Below are the code and all the weights of a small trained network. Each question names an input and a target symbol and asks about switching units off, where a switched-off unit gives its printed mean instead of its output.

import numpy as np


def w(rows, s, z=0):
    codes = np.array(rows[::2]) - 128.0
    scale = np.full(codes.shape[1], s)
    scale[-1] = z or s
    return codes * scale


def norm(h):
    return h / np.sqrt((h * h).mean(-1, keepdims=True) + 1e-5)


def f(y):
    return y / 2 * (1 + np.tanh(0.7978845608 * (y + 0.044715 * y**3)))


def softmax(a):
    e = np.exp(a - a.max(-1, keepdims=True))
    return e / e.sum(-1, keepdims=True)


def log_softmax(a):
    a = a - a.max(-1, keepdims=True)
    return a - np.log(np.exp(a).sum(-1, keepdims=True))


def net(x, mask):
    ids = ['αγδεζηθλμξπστφψ'.index(c) for c in x.split()]
    T = len(ids)
    res = E[ids] + P[:T]
    q, k, v = (norm(res) @ M[0].T for M in (Q, K, V))
    z = softmax(np.where(np.tri(T) > 0, q @ k.T / 4**0.5, -1e9)) @ v
    res = res + np.where(mask[0], z, O[0][:, -1]) @ O[0][:, :-1]
    y = f(norm(res) @ A[0][:, :-1].T + A[0][:, -1])
    res = res + np.where(mask[1:25], y, B[0][:, -1]) @ B[0][:, :-1]
    return log_softmax(norm(res)[-1] @ U[:, :-1].T + U[:, -1])


Q, K, V, O, A, B = {}, {}, {}, {}, {}, {}
E = w([
[141,163,113,122,155],'α',
[100,117,121,151,145],'γ',
[79,194,84,101,6],'δ',
[185,123,136,120,142],'ε',
[119,124,96,155,170],'ζ',
[95,121,113,119,95],'η',
[149,125,144,160,160],'θ',
[168,114,182,119,91],'λ',
[140,97,170,104,177],'μ',
[165,101,169,123,122],'ξ',
[169,135,151,140,80],'π',
[132,159,103,134,112],'σ',
[132,111,189,100,120],'τ',
[112,77,176,138,121],'φ',
[188,123,179,133,119],'ψ',
],0.017)
P = w([
[110,145,145,205,146],'0',
[91,174,205,18,38],'1',
[150,75,108,149,99],'2',
[108,150,184,7,14],'3',
[153,70,97,125,93],'4',
[93,159,189,24,29],'5',
],0.017)
Q[0] = w([
[181,33,60,149,231],'H0',
[134,203,188,66,176],'H0',
[134,145,204,120,151],'H0',
[4,115,159,132,183],'H0',
],0.032)
K[0] = w([
[182,62,108,3,145],'H0',
[147,157,146,175,225],'H0',
[130,111,178,143,145],'H0',
[58,155,167,136,175],'H0',
],0.042)
V[0] = w([
[201,171,227,82,100],'H0',
[254,192,48,143,141],'H0',
[53,155,151,84,27],'H0',
[155,217,111,168,37],'H0',
],0.019)
O[0] = w([
[7,74,173,99,207,160],'H0',
[46,160,167,228,42,1],'H0',
[180,4,34,120,157,159],'H0',
[80,7,79,126,35,204],'H0',
],0.015,0.0095)
A[0] = w([
[140,168,127,62,152,15],'N0',
[174,74,151,182,159,99],'N1',
[127,122,133,127,131,98],'N2',
[104,147,173,160,97,125],'N3',
[178,93,88,192,98,69],'N4',
[188,169,122,173,161,77],'N5',
[89,104,21,209,177,124],'N6',
[108,150,24,252,180,190],'N7',
[187,93,141,192,207,52],'N8',
[141,166,95,82,128,131],'N9',
[81,118,134,199,105,126],'N10',
[158,128,150,117,115,121],'N11',
[116,119,139,239,176,129],'N12',
[187,74,221,206,206,150],'N13',
[132,68,117,102,127,107],'N14',
[106,150,9,146,153,25],'N15',
[117,72,125,172,113,77],'N16',
[148,157,150,134,157,113],'N17',
[98,163,66,138,205,93],'N18',
[138,126,124,118,103,78],'N19',
[176,142,87,131,172,75],'N20',
[157,165,159,140,174,99],'N21',
[140,154,99,237,184,142],'N22',
[120,120,136,116,78,2],'N23',
],0.028,0.0074)
B[0] = w([
[167,128,168,74,143,209],'N0',
[125,145,130,70,92,166],'N1',
[128,134,123,125,123,123],'N2',
[127,118,43,109,155,211],'N3',
[57,66,137,115,162,191],'N4',
[220,85,174,69,113,164],'N5',
[234,126,142,143,251,208],'N6',
[80,253,114,194,89,153],'N7',
[128,180,100,32,88,165],'N8',
[141,98,119,174,135,200],'N9',
[161,130,208,165,121,193],'N10',
[101,123,129,158,134,156],'N11',
[118,67,134,72,128,143],'N12',
[101,72,143,179,67,185],'N13',
[107,181,128,137,56,244],'N14',
[116,216,170,151,101,150],'N15',
[184,155,81,66,88,194],'N16',
[123,139,91,138,119,171],'N17',
[116,125,213,124,115,151],'N18',
[126,113,152,132,135,133],'N19',
[97,132,62,179,187,191],'N20',
[98,148,79,141,120,188],'N21',
[91,123,176,64,191,133],'N22',
[124,90,156,161,203,144],'N23',
],0.05,0.011)
U = w([
[59,149,92,38,166,70],'α',
[101,207,177,172,117,253],'γ',
[70,78,59,173,105,151],'δ',
[238,108,198,182,102,31],'ε',
[151,131,152,239,134,214],'ζ',
[134,133,234,66,131,102],'η',
[64,183,49,158,152,133],'θ',
[155,135,178,157,18,133],'λ',
[149,251,159,86,151,109],'μ',
[139,55,67,50,78,12],'ξ',
[54,126,164,122,189,248],'π',
[165,98,102,146,233,130],'σ',
[132,39,167,155,119,195],'τ',
[44,167,133,71,62,142],'φ',
[194,185,65,221,59,37],'ψ',
],0.014,0.0045)

Each question gives the input, a string of symbols that net reads in full, and the target symbol t.
The units are the heads (4 rows each of Q, K, V and O) and the neurons (one row each of A and B). Each row of codes is followed by its name. A weight is (code - 128) times the scale printed after its matrix; where a second scale follows, it is the last column's (O, A, B and U).
mask holds one flag per unit, heads first, then neurons. A switched-off unit (its flag False) gives its mean, the last column of its rows in O or B, instead of its output. The means were averaged over made-up inputs and are rounded, as every weight is.
A unit's drop is (log p(t) with every unit on - log p(t) with that unit switched off) / (log p(t) with every unit on - log p(t) with every unit switched off).
The circuit of an input: a set's keep is (log p(t) with only the set's units on - log p(t) with every unit switched off) / (log p(t) with every unit on - log p(t) with every unit switched off). Starting from the 12 units with the biggest drops (on a tie, the unit counted first), units are removed one at a time, each time the one whose removal leaves the highest keep (on an exact tie, the one counted first), for as long as the keep stays at least 0.8.
circuit, biggest first: the units of the circuit, biggest drop first
most important unit: the unit with the biggest drop
k most important neurons: the k neurons with the biggest drops, biggest first
drop of u: that unit's drop, to one decimal
input θ λ δ τ, target θ: most important unit => H0
input τ φ σ λ δ φ, target η: circuit, biggest first => H0, N3
input δ α ζ, target μ: circuit, biggest first => N6, N14, N8
input ζ φ φ φ φ ζ, target ψ: circuit, biggest first => H0, N3
input σ θ ζ τ θ ψ, target τ: circuit, biggest first => H0, N23, N4
input τ δ ψ ψ η ζ, target η: circuit, biggest first => H0, N18
input γ τ τ φ θ ψ, target ε: circuit, biggest first => H0, N5, N9
input τ ζ ξ ξ, target η: 2 most important neurons => N0, N3
input φ ζ η, target θ: 2 most important neurons => N4, N7
input σ ψ ξ μ, target τ: 2 most important neurons => N23, N10
input η δ ξ γ, target δ: 2 most important neurons => N4, N6
input φ θ α ζ δ, target ψ: 2 most important neurons => N7, N6
input ξ ζ η ψ ψ, target τ: drop of N10 => 0.7
input μ φ ζ δ, target μ: drop of H0 => 2.9
input ζ δ δ, target ψ: most important unit => N7
input ψ ξ ζ δ, target π: drop of N6 => 0.1
